[15 16 -46 27 25 24 43 42 -2 -24 17 34 47 -16 -1 8 64 -27 -11 -48 50 4 46 22 43 19 -27 -37 -37 -13 49 33 -50 23 -17 44 -57 14 -50 -12 -53 15 35] | 5
[5 -20 53 -31 -15 3 -31 -30 2 40 -9 -49 8 22 1 -37 18 -27 -7 10 -1 33 5 -4 -31 -3 -33 60 -8 11 -27 -7 9 -15 -18 -1 39 -35 20 1 -43 36 -12] | 6
[-4 36 -31 -2 1 23 11 89 -1 -23 -6 62 11 -10 -2 17 -2 20 -23 -14 -48 -16 7 3 29 49 32 22 6 39 -9 6 -60 -11 -23 0 -55 13 9 50 3 -24 41] | 1
[21 17 -21 32 34 -35 -23 -11 4 10 6 -9 0 -6 -4 -12 13 -6 22 -53 74 2 45 23 -30 5 -38 -21 3 5 21 -23 -38 -7 -4 42 -49 29 15 11 -25 62 1] | 4
[8 44 -5 19 -2 5 -33 25 17 -4 -19 15 5 31 32 -66 3 -1 -33 -2 -4 -2 38 17 37 39 -11 52 23 62 -75 18 -18 -3 -19 11 -62 -30 20 -3 22 -13 22] | 6
[6 4 4 18 -6 16 21 -2 -16 -7 -7 -7 4 -14 39 -24 33 2 -1 8 44 -24 30 4 16 -13 -26 -15 15 -5 -4 1 -15 37 -2 11 -45 -18 -17 -19 19 31 25] | 3
[-6 -21 30 -25 -14 29 -1 28 -37 -16 18 19 -36 -9 -33 -2 -14 -19 34 34 2 41 -32 5 -42 -18 -22 34 -12 -2 1 -56 -29 -5 -10 0 11 -28 -2 -48 -4 0 -10] | 7
[-2 81 -11 -29 -6 18 15 89 19 -36 -33 29 -2 14 26 -15 -16 28 -7 9 -57 -33 3 -18 48 34 38 35 21 42 -26 31 -49 -6 12 -6 -72 1 52 36 79 -23 22] | 2
[13 38 -13 9 -17 22 -21 76 -13 -22 -7 54 -10 14 11 -39 4 5 -10 0 -39 -2 26 17 16 39 -15 41 44 55 -50 -21 -65 -3 -26 20 -72 -24 27 0 16 -48 29] | 6
[-7 -59 20 -45 -11 28 44 13 -22 13 19 -12 31 -32 -54 73 53 -19 8 -13 -38 -9 -24 -34 -21 -2 -3 1 -29 -24 98 0 -13 -31 -19 -5 36 7 -9 18 -72 -12 26] | 7
[7 -46 28 -33 -17 19 15 0 -20 29 4 -29 36 0 -30 27 52 -37 5 -1 -11 9 -5 -14 -14 -3 -17 18 0 -27 35 -15 -11 -15 -28 5 20 -12 4 20 -57 12 8] | 6
[2 18 19 -7 -20 13 41 77 -3 -17 -6 23 29 -6 42 -31 0 2 -41 5 -7 -34 16 -15 40 7 12 -4 6 30 -53 49 -2 21 -11 4 -3 -27 -31 8 19 -4 52] | 8
[-4 -21 9 -42 -4 30 60 57 -15 -4 -3 7 62 -21 -25 31 22 -29 -11 7 -25 1 -25 -20 15 15 -3 13 -52 -30 42 34 15 -23 -26 4 48 -16 -34 -2 -53 -3 33] | 7
[0 -15 26 -17 -9 19 22 13 -22 5 -9 11 -8 -1 -23 6 15 -21 18 19 17 46 -18 15 -28 -11 -30 41 -20 -4 2 -36 -32 -7 -14 -9 41 -17 -19 -45 -31 2 -5] | 3
[12 57 3 34 18 3 -36 81 12 -40 -1 37 -42 30 22 -41 -25 1 9 9 29 28 21 29 23 12 0 15 19 56 -81 -27 -47 9 -4 26 -64 8 -11 -13 75 9 -12] | 8
[-3 -18 23 -25 -4 -20 3 -6 -20 39 -5 -18 18 1 -28 4 2 -26 8 -25 22 36 -19 1 -51 3 -38 46 -45 0 -3 -8 -1 -26 -13 -15 72 -2 -12 -10 -81 36 9] | 4
[5 5 35 -22 15 24 47 8 17 -8 -9 -6 14 12 9 -12 24 -32 3 9 36 26 12 -3 24 -29 -18 14 -35 -51 21 16 33 8 -4 15 49 -24 -13 -15 -5 21 -1] | 0
[6 -37 47 -41 -9 8 21 6 -6 35 21 -8 33 -1 -27 34 41 -33 -2 -3 -24 22 -6 -13 -14 -13 -14 25 -20 3 40 -13 -4 -19 -18 -2 31 -1 -9 12 -42 -3 11] | 8
[-5 -6 38 -47 -16 16 64 16 7 24 -20 -17 34 1 -11 19 55 -21 -11 10 -12 3 -13 -10 4 -5 -3 49 -37 -20 41 20 -6 -13 -11 -17 35 -25 -2 6 -42 1 17] | 3
[12 -23 -3 4 12 -27 14 -29 -15 27 9 -37 35 -31 8 5 12 -1 6 -32 63 -45 38 -14 -35 -14 -31 -46 11 -19 31 16 3 14 8 23 -9 5 1 23 -34 68 27] | 4
[0 -36 34 -23 -13 16 26 -21 -19 4 18 1 -7 -18 -28 -4 22 -46 15 13 7 45 -9 1 -30 1 -34 30 -36 1 23 -37 -8 -2 -15 3 22 -25 -5 -47 -60 4 9] | 7
[13 19 2 25 4 -3 -43 -17 -4 5 2 11 -50 -10 -12 -6 20 13 42 7 30 11 31 38 -44 2 -29 27 29 43 19 -68 -81 4 6 15 -104 11 35 -14 31 18 -17] | 3
[-8 4 39 -52 -13 13 20 -3 -19 0 6 -7 -17 -1 -20 -1 10 -29 42 25 -10 26 -20 -10 -36 -31 -20 37 9 11 17 -41 -28 -2 8 -9 6 -10 30 -9 10 -9 -10] | 2
[-3 11 20 9 -6 2 -3 -32 -2 5 1 -19 -9 0 54 -55 -7 -4 -24 15 35 -15 37 0 8 9 4 11 15 37 -43 6 7 29 -5 12 -45 -17 18 19 18 45 21] | 1
[-13 29 15 -17 31 6 36 37 5 -24 -15 -13 26 0 -6 0 -21 -40 6 -14 46 34 -19 -9 11 -24 -24 13 -43 -28 -26 41 -3 -12 -6 -5 75 -11 -47 -31 -27 52 -18] | 2
[-16 8 13 3 34 -8 1 0 21 9 -18 -31 31 -11 0 -22 -4 -45 -26 -19 65 44 -8 -1 2 18 -37 31 -87 -27 -60 71 36 -18 -18 -4 82 -27 -65 -44 -85 77 -27] | 7
[3 -28 25 -14 21 3 -4 -29 -8 17 6 -53 13 -3 -7 -4 47 -54 19 -20 56 46 6 5 -28 -21 -44 18 -35 -44 30 7 1 4 -12 17 48 13 -21 -22 -61 72 -38] | 5
[6 -35 4 24 22 -29 -43 -5 -25 41 24 -36 23 -54 -14 44 14 1 10 -42 60 -26 25 -3 -54 -1 -31 -47 11 15 -1 13 -41 10 -14 9 -5 40 -64 29 -44 75 4] | 8
[11 30 -9 4 3 13 -2 0 18 -9 2 -3 0 18 32 -40 58 -14 -12 -16 8 -1 52 11 30 26 -11 9 -1 26 23 17 -30 13 2 37 -82 11 31 8 9 3 4] | 5
[-4 6 35 -27 3 5 49 -9 29 13 -34 -35 39 18 15 -13 47 -16 -24 9 21 13 6 -10 26 0 -8 47 -39 -19 9 44 31 -18 -6 -8 55 -18 -8 -4 -24 35 0] | 3
[0 3 10 11 17 3 -22 18 -9 1 -9 -11 -27 -43 20 -9 -15 6 16 -9 36 -23 25 0 -33 -4 -26 -6 9 19 -45 22 -18 32 -3 -1 13 4 -23 8 -6 38 10] | 0
[15 26 4 19 -24 9 -29 -16 -5 0 2 36 -59 4 -1 -39 20 9 26 20 1 27 21 42 -24 14 -23 54 21 71 -9 -77 -75 17 -2 -2 -114 -10 48 -41 50 -30 10] | 3
[13 -32 32 -42 -20 36 55 23 -16 7 8 -13 55 12 -18 22 53 -31 1 16 -28 -4 1 -19 24 -16 4 14 8 -44 51 -12 4 -8 -29 19 10 -28 14 19 -23 -5 19] | 6
[8 -40 46 3 6 14 34 -1 -19 1 36 5 4 4 -30 6 42 -59 25 -2 57 60 3 14 -12 -52 -42 -10 -22 -22 38 -56 -19 4 -18 21 27 -3 -56 -41 -23 21 1] | 8
[2 -1 12 10 4 -18 5 -8 4 22 -25 -32 24 -31 27 3 23 8 -17 -19 46 -35 19 -6 -14 18 -24 5 -10 10 -14 50 -8 15 -3 -15 3 -7 -22 26 -33 70 21] | 3
[1 9 42 -49 -17 26 -6 41 -10 1 -8 -6 -29 20 4 -11 -10 -11 17 40 -37 32 -27 0 -11 -8 20 46 -12 -6 -17 -8 -17 1 -1 -3 28 -5 29 3 16 17 -36] | 5
[1 4 16 -34 25 29 51 68 20 -12 -26 1 29 6 -4 30 0 -8 -1 -1 15 8 -5 -19 40 -18 5 11 -43 -59 10 50 27 -12 -9 6 87 -9 -34 16 -17 25 8] | 0
[-10 41 22 -14 -7 -5 8 24 -7 -20 -20 -21 -3 -19 47 -28 -29 7 3 3 9 -39 6 -22 0 4 -2 11 25 25 -46 42 -13 26 14 -9 -22 -10 16 23 31 36 18] | 2
[4 -7 10 -36 0 48 41 66 -21 -30 10 11 -6 13 -7 1 19 -30 30 33 -13 28 -10 0 12 -32 6 5 -4 -42 25 -25 -26 12 -5 22 18 -4 2 -24 21 0 -23] | 5
[-1 9 23 -18 -18 7 -39 5 -9 4 -8 -36 -36 -8 45 -28 -1 23 11 23 -7 -37 14 -8 -20 1 15 9 28 16 -10 17 -15 33 18 9 -61 10 51 37 46 47 -19] | 5
[-3 0 -3 14 12 10 23 33 -11 -15 -2 -16 25 -26 26 3 4 4 -16 -6 45 -41 21 -21 26 23 -5 -22 -16 -5 -16 57 7 19 -4 17 -20 -17 -42 16 -12 48 26] | 7
[-17 4 23 -29 6 15 -12 50 -18 -11 -6 7 -46 23 -21 7 -53 0 27 50 4 40 -36 2 -39 -28 32 30 13 -10 -24 -52 -35 -10 -2 -11 33 9 25 -5 37 21 -34] | 1
[-10 -27 30 -28 1 6 9 -5 -10 16 13 -21 4 -19 -32 15 17 -34 16 7 10 31 -21 -6 -46 -2 -24 26 -41 -11 26 -8 -5 -16 -13 -6 37 -7 -4 -21 -54 25 -10] | 7
[1 6 0 18 14 -4 -37 35 -21 0 -20 -13 -28 -39 6 20 -17 34 23 1 46 -32 3 3 -53 -9 -13 -9 26 9 -38 1 -55 20 -1 -9 -15 14 -5 6 10 78 -16] | 3
[5 -4 14 -49 -1 -1 47 61 -17 11 -13 12 43 -5 -24 21 -12 -20 -5 -12 -24 11 -24 -13 -13 0 -16 24 -35 -28 13 17 2 -31 -15 -1 86 -9 -7 1 -63 4 27] | 4
[13 17 -7 31 38 -7 -12 -5 22 -4 -3 -13 5 -20 -2 1 31 -8 3 -32 59 -10 40 7 0 20 -13 -7 -13 7 29 17 -24 -3 -3 34 -64 10 1 12 -22 57 1] | 7
[12 0 24 22 16 -17 -9 -32 17 15 -22 -67 -2 -6 35 -15 21 7 7 -2 99 -22 39 -5 -19 -8 -17 -12 2 -6 -14 29 -1 24 12 12 -19 -2 -5 21 11 102 -12] | 3
[-1 0 1 7 -5 10 -19 17 -37 -7 3 8 -9 -30 17 -12 -20 3 2 6 27 -16 13 2 -23 3 -8 -4 29 18 -36 -16 -34 25 -11 3 -30 0 -10 11 5 39 30] | 1
[-2 -9 49 -25 3 0 -41 -29 0 29 -8 -49 -25 -1 -5 -14 -2 -24 11 8 18 48 -16 -8 -46 11 -26 66 -44 10 -31 0 11 -15 -5 -12 47 -13 8 -20 -44 50 -29] | 7
[-2 -2 -4 31 1 -10 -17 -28 -24 13 10 -5 -2 -30 32 -26 -10 -15 -10 -17 65 -1 28 9 -18 11 -26 -17 8 21 -45 4 -22 29 -16 6 -18 2 -28 3 -33 58 34] | 1
[-1 -1 31 -31 3 13 45 17 8 10 -26 -23 6 12 -3 6 29 -13 9 26 24 17 -5 -4 5 -22 -6 38 -21 -27 11 4 -1 -11 -3 -1 39 -13 4 -14 -6 32 -15] | 3
[-6 -20 16 2 5 2 -14 17 -15 2 -9 -34 -15 -25 3 42 16 38 34 16 11 -63 13 -15 -36 -18 10 -7 56 -11 43 -15 -40 13 17 -1 -61 16 21 49 52 46 -20] | 3
[5 21 -3 3 16 -7 6 69 -34 -23 -9 -11 -17 -21 18 -3 -50 29 28 14 36 -52 4 -1 -22 -24 7 -27 35 -21 -12 2 -23 21 9 28 -28 11 14 9 53 55 -8] | 4
[0 26 -7 -4 1 -3 17 41 -19 -5 -12 -4 42 -44 28 8 -12 0 -5 -34 14 -36 3 -24 6 15 -18 -20 -4 8 -28 64 -25 21 -6 -9 3 0 -39 29 -23 31 47] | 2
[16 37 -18 8 18 -25 -16 37 9 1 -14 -1 -2 2 -4 -3 -4 11 10 -25 24 -16 22 12 -16 25 -3 -8 -1 19 6 -2 -41 -14 1 26 -54 32 36 28 7 37 6] | 4
[-5 -13 -20 7 2 8 19 38 -34 -3 10 7 45 -63 2 28 10 0 -19 -30 9 -44 -3 -11 -11 42 -26 -11 -25 17 4 53 -12 12 -20 -6 -1 -15 -55 9 -62 14 50] | 7
[6 -18 16 10 2 -22 -22 -31 -15 35 -12 -34 0 -44 14 6 34 2 2 -19 49 -22 16 1 -55 15 -41 5 9 20 -15 9 -33 20 -7 -16 -6 5 -11 19 -41 66 6] | 3
[14 15 -21 -9 17 -9 58 64 -13 -2 -21 -10 65 -23 27 14 -3 13 -19 -21 31 -63 18 -23 32 12 6 -43 -4 -38 1 67 15 9 -2 25 19 2 -23 39 -15 44 42] | 4
[14 -33 6 12 10 7 -12 -8 -16 8 13 -22 -12 -52 -9 35 15 9 31 -26 55 -31 28 -5 -36 -21 -21 -47 8 -18 33 4 -30 31 -10 19 -22 26 -23 31 -12 48 17] | 0
[-4 16 25 -25 1 14 59 3 -4 -7 -2 7 33 4 -5 -12 24 -48 0 -7 39 36 -2 -13 21 -25 -37 13 -40 -19 8 20 -2 -3 -4 4 35 -28 -27 -32 -31 13 14] | 2
[6 10 16 17 22 -11 -30 23 -9 7 5 -16 -14 -27 24 -11 -9 1 -1 -11 53 -12 21 0 -15 -8 -25 -4 19 24 -76 21 -11 27 -2 8 -4 -4 -36 -2 1 51 -11] | 8
[4 -28 46 -12 8 -9 -5 -39 9 32 -10 -59 6 10 -20 17 48 -15 23 -8 61 27 -1 -1 -45 -30 -27 24 -27 -30 50 -16 -4 -16 -7 0 31 6 2 6 -30 80 -33] | 3
[1 -18 44 -58 -13 18 -17 13 -9 27 -14 -20 -21 -14 -33 43 18 4 26 3 -51 8 -27 -16 -47 -1 -4 60 -14 10 33 -14 -8 -19 -10 -24 51 16 36 34 -26 -9 -5] | 0
[13 51 -13 15 29 15 -15 62 22 -29 -28 24 -35 11 24 -28 -12 14 6 -11 19 6 30 19 35 19 -2 29 4 26 -39 9 -29 13 -5 17 -30 8 -4 2 41 -10 17] | 0
[-4 -5 14 -29 1 35 35 44 -14 -11 1 -2 13 11 3 -8 20 -33 7 18 6 32 -7 2 13 -15 -8 16 -31 -28 11 15 -9 5 -10 11 41 0 -19 -27 -12 18 -13] | 5
[-1 11 40 -30 2 16 43 -28 -5 -5 1 -22 1 10 7 -25 19 -42 27 18 37 31 5 -9 10 -42 -28 16 -6 -18 14 -19 -1 5 10 11 16 -22 1 -27 11 30 -5] | 2
[9 12 35 -24 1 1 23 51 15 -4 -16 -23 12 0 50 2 2 28 -30 6 -22 -71 17 -25 42 6 44 10 39 27 -1 53 15 9 1 13 -35 8 33 72 50 21 26] | 8
[18 35 -3 12 14 9 -31 37 26 -13 -20 -22 7 30 20 -10 27 13 -7 -12 12 -33 40 -4 28 24 11 7 35 11 -2 18 -23 -13 -6 38 -79 4 52 55 36 35 -10] | 6
[6 24 -1 37 34 -15 -15 -14 33 8 -21 -26 4 4 7 -3 52 6 9 -25 83 -5 50 17 -7 1 -20 1 -3 1 32 13 -36 -3 9 24 -61 18 -2 18 2 63 -14] | 3
[2 -22 34 -60 -39 22 49 3 -18 31 -8 5 21 -10 -34 34 67 -14 5 16 -61 11 -22 -9 -18 11 -16 77 -18 14 58 -25 -22 -14 -17 -30 11 -14 28 -2 -43 -46 33] | 3
[-4 -19 2 17 21 0 -22 24 -27 -3 12 -18 -9 -51 -1 29 -10 19 16 -9 41 -39 7 -12 -33 2 -6 -36 10 -9 1 15 -32 16 -9 16 -30 14 -28 24 -9 65 -9] | 7
[5 4 17 20 19 -9 -66 35 -11 9 -22 -41 -10 -10 22 -14 -16 21 -11 -19 45 -23 17 -13 -27 11 -23 14 25 18 -91 42 -18 10 -20 5 16 -5 -12 33 -18 79 -23] | 6
[20 15 8 11 2 11 -56 -8 -7 2 15 20 -69 -22 -20 18 19 18 45 -19 1 7 27 26 -44 20 -19 29 27 46 25 -64 -79 13 1 13 -93 22 37 26 18 -16 -1] | 0
[3 5 5 5 13 -3 -40 3 -17 10 -7 -19 -10 -23 46 -39 -5 -7 -13 -15 37 -5 20 6 -18 17 -36 13 2 21 -63 44 -15 40 -3 2 -4 -2 -20 -4 -29 55 0] | 5
[-12 27 15 10 7 -13 -51 -8 -30 0 -2 -28 -38 -32 22 -20 -27 10 30 -12 50 -10 5 -4 -46 -12 -36 3 24 32 -57 0 -49 31 9 -9 -32 9 -14 -1 13 66 -11] | 2
[-4 26 -1 15 -7 15 17 39 -22 -19 -3 26 -1 -14 53 -44 -32 3 -31 15 26 -14 22 1 24 23 2 0 9 25 -75 21 -16 38 -10 5 -23 -28 -24 2 13 22 41] | 1
[10 -24 13 7 -11 -2 -13 -25 -17 13 11 -19 -10 -42 7 12 27 7 16 -23 26 -31 31 -6 -31 7 -27 -21 12 12 24 0 -23 32 -6 3 -33 15 -8 28 -11 20 29] | 0
[4 -14 -4 33 21 -9 -10 -4 -22 9 -13 -33 12 -42 11 25 25 9 10 -21 80 -32 25 0 -27 -1 -37 -31 8 -13 5 22 -34 19 -4 7 -12 17 -46 4 -22 81 3] | 3
[22 22 26 0 -9 0 -27 -51 30 19 -6 -23 -37 15 22 -24 54 3 11 -20 13 -5 55 11 1 26 -13 36 6 45 44 -22 -21 10 11 22 -94 7 65 43 15 3 22] | 0
